Here is a tiny trained network, its code and every weight. The questions are about switching its units off for an input and a class, where a switched-off unit gives its printed mean instead of its output.

import numpy as np


def w(rows, s, z=0):
    codes = np.array(rows[::2]) - 128.0
    scale = np.full(codes.shape[1], s)
    scale[-1] = z or s
    return codes * scale


def norm(h):
    return h / np.sqrt((h * h).mean(-1, keepdims=True) + 1e-5)


def f(y):
    return y / 2 * (1 + np.tanh(0.7978845608 * (y + 0.044715 * y**3)))


def log_softmax(a):
    a = a - a.max(-1, keepdims=True)
    return a - np.log(np.exp(a).sum(-1, keepdims=True))


def net(x, mask):
    res = np.array(x, float).reshape(1, 6) / 4 @ E
    u = 0
    for l in range(2):
        y = f(norm(res) @ A[l][:, :-1].T + A[l][:, -1])
        res = res + np.where(mask[u : u + 15], y, B[l][:, -1]) @ B[l][:, :-1]
        u += 15
    return log_softmax(norm(res)[-1] @ U[:, :-1].T + U[:, -1])


A, B = {}, {}
E = w([
[151,101,93,53,194,159,102],'x0',
[168,196,143,122,130,125,101],'x1',
[128,127,128,128,127,128,128],'x2',
[99,119,99,161,124,143,50],'x3',
[173,116,154,142,104,252,142],'x4',
[92,163,149,174,231,158,145],'x5',
],0.011)
A[0] = w([
[120,156,155,215,46,104,162,3],'L0N0',
[103,141,141,192,74,112,140,24],'L0N1',
[170,244,149,151,89,116,105,19],'L0N2',
[76,92,132,154,160,143,161,54],'L0N3',
[151,100,136,50,148,138,87,65],'L0N4',
[144,121,123,142,118,97,107,149],'L0N5',
[153,115,150,157,68,208,141,57],'L0N6',
[138,113,140,117,122,104,220,34],'L0N7',
[93,108,106,198,88,137,35,24],'L0N8',
[132,106,129,109,9,105,124,19],'L0N9',
[168,197,139,113,123,126,91,45],'L0N10',
[100,125,138,123,122,32,115,77],'L0N11',
[162,166,131,115,105,112,214,32],'L0N12',
[70,4,135,170,89,122,179,61],'L0N13',
[85,189,140,208,159,142,164,44],'L0N14',
],0.016,0.0042)
B[0] = w([
[88,12,84,109,183,154,165,238],'L0N0',
[101,47,91,110,172,161,136,192],'L0N1',
[173,211,44,54,148,159,78,211],'L0N2',
[188,163,108,119,128,112,86,164],'L0N3',
[131,41,105,97,159,126,158,185],'L0N4',
[112,129,124,129,103,83,119,162],'L0N5',
[64,172,101,195,78,104,199,237],'L0N6',
[87,137,204,87,105,139,107,182],'L0N7',
[89,145,253,64,105,169,139,218],'L0N8',
[231,100,181,170,115,35,106,254],'L0N9',
[159,172,76,60,107,148,92,165],'L0N10',
[95,170,102,185,80,166,218,244],'L0N11',
[76,129,208,92,108,165,106,188],'L0N12',
[179,228,31,44,138,164,65,232],'L0N13',
[205,93,172,151,121,55,138,218],'L0N14',
],0.027,0.0078)
A[1] = w([
[141,144,160,90,126,125,155,101],'L1N0',
[189,86,178,204,133,57,126,53],'L1N1',
[113,125,132,147,117,122,153,63],'L1N2',
[127,176,68,122,141,150,74,33],'L1N3',
[79,12,65,149,154,147,116,86],'L1N4',
[170,163,179,215,239,120,99,99],'L1N5',
[148,151,117,230,76,223,188,45],'L1N6',
[70,174,93,224,104,112,176,17],'L1N7',
[113,75,113,102,173,120,166,70],'L1N8',
[156,77,145,106,131,179,79,102],'L1N9',
[45,187,113,161,117,55,186,91],'L1N10',
[180,105,145,170,85,58,81,86],'L1N11',
[98,55,104,148,210,142,148,40],'L1N12',
[37,131,252,96,119,166,87,4],'L1N13',
[71,145,108,188,122,148,140,90],'L1N14',
],0.016,0.0033)
B[1] = w([
[110,104,134,180,146,173,105,207],'L1N0',
[209,145,109,102,105,87,91,253],'L1N1',
[119,144,115,117,114,113,119,143],'L1N2',
[123,165,89,102,141,123,93,200],'L1N3',
[96,136,156,119,200,77,146,249],'L1N4',
[165,60,144,158,66,134,119,181],'L1N5',
[76,130,85,172,99,132,155,246],'L1N6',
[115,156,76,143,89,157,193,234],'L1N7',
[90,146,155,160,173,109,109,230],'L1N8',
[97,148,127,174,118,108,139,183],'L1N9',
[80,125,94,183,112,156,135,253],'L1N10',
[147,66,148,204,152,179,116,245],'L1N11',
[107,72,109,86,174,96,148,206],'L1N12',
[116,160,252,99,84,177,119,251],'L1N13',
[141,145,110,154,96,97,143,176],'L1N14',
],0.033,0.0056)
U = w([
[84,81,130,120,204,64,156,252],'0',
[80,158,61,211,51,137,195,118],'1',
[250,60,156,189,91,86,90,59],'2',
[172,209,58,51,127,150,58,74],'3',
[86,150,252,114,81,175,118,103],'4',
],0.015,0.0028)

Each question gives the input, the list of numbers given to net, and the class t.
The units are the neurons (one row each of A and B). Each row of codes is followed by its name. A weight is (code - 128) times the scale printed after its matrix; where a second scale follows, it is the last column's (A, B and U).
mask holds one flag per neuron, layer by layer. A switched-off neuron (its flag False) gives its mean, the last column of its row in B, instead of its output. The means were averaged over made-up inputs and are rounded, as every weight is.
A unit's drop is (log p(t) with every unit on - log p(t) with that unit switched off) / (log p(t) with every unit on - log p(t) with every unit switched off).
The circuit of an input: a set's keep is (log p(t) with only the set's units on - log p(t) with every unit switched off) / (log p(t) with every unit on - log p(t) with every unit switched off). Starting from the 12 units with the biggest drops (on a tie, the unit counted first), units are removed one at a time, each time the one whose removal leaves the highest keep (on an exact tie, the one counted first), for as long as the keep stays at least 0.8.
circuit, biggest first: the units of the circuit, biggest drop first
unit that matters most: the unit with the biggest drop
top k neurons: the k neurons with the biggest drops, biggest first
k most important neurons of layer l: the k neurons of layer l with the biggest drops, biggest first
input [-5,8,0,-6,2,0], class 3: unit that matters most : L0N2
input [2,-2,4,-7,-1,-5], class 4: top 3 neurons : [L0N7 L0N12 L1N13]
input [-2,0,-3,8,2,7], class 4: 2 most important neurons of layer 0 : [L0N8 L0N9]
input [1,-3,7,-4,0,1], class 4: top 4 neurons : [L0N7 L0N12 L1N13 L0N2]
input [8,-1,7,-6,5,8], class 0: circuit, biggest first : [L0N13 L1N12]
input [6,1,2,-2,-8,8], class 1: top 4 neurons : [L0N9 L0N0 L0N11 L0N1]
input [6,4,-4,1,-7,8], class 2: top 2 neurons : [L0N6 L0N0]
input [3,2,1,3,-6,7], class 2: circuit, biggest first : [L0N14 L1N5]
input [6,5,8,-8,-6,5], class 4: 2 most important neurons of layer 0 : [L0N6 L0N0]
input [0,-5,-8,8,2,-8], class 2: top 3 neurons : [L0N9 L0N12 L0N7]
input [2,7,4,-1,1,6], class 3: top 4 neurons : [L0N2 L0N10 L0N9 L1N3]
input [-6,7,5,-8,-3,1], class 4: top 4 neurons : [L0N12 L0N7 L0N13 L1N13]
input [-3,6,2,8,-6,4], class 4: top 3 neurons : [L0N8 L0N6 L0N13]
input [-1,-5,-6,-1,4,1], class 3: most important neuron of layer 0 : [L0N13]
input [4,7,5,8,0,-5], class 4: top 2 neurons : [L0N8 L0N13]
input [-1,-7,-5,-3,-5,-6], class 3: top 2 neurons : [L0N13 L0N6]
input [6,-4,5,-7,0,5], class 4: top 3 neurons : [L0N7 L0N9 L0N0]
input [2,-3,2,1,-2,0], class 3: top 2 neurons : [L0N13 L0N6]
input [-7,-5,0,7,-4,2], class 0: 2 most important neurons of layer 0 : [L0N0 L0N1]
input [6,2,-5,1,2,7], class 2: unit that matters most : L0N0
input [-2,8,-4,-8,-1,-2], class 3: 3 most important neurons of layer 0 : [L0N2 L0N10 L0N8]
input [-8,1,3,0,-4,-7], class 0: top 2 neurons : [L0N0 L0N1]
input [0,4,4,-7,4,7], class 2: 3 most important neurons of layer 0 : [L0N14 L0N8 L0N11]
input [-3,4,5,2,1,-3], class 3: 2 most important neurons of layer 0 : [L0N2 L0N10]
input [7,-7,-4,-4,5,-8], class 2: 4 most important neurons of layer 0 : [L0N0 L0N9 L0N1 L0N2]
input [3,-2,-1,5,3,-4], class 4: 2 most important neurons of layer 0 : [L0N8 L0N14]
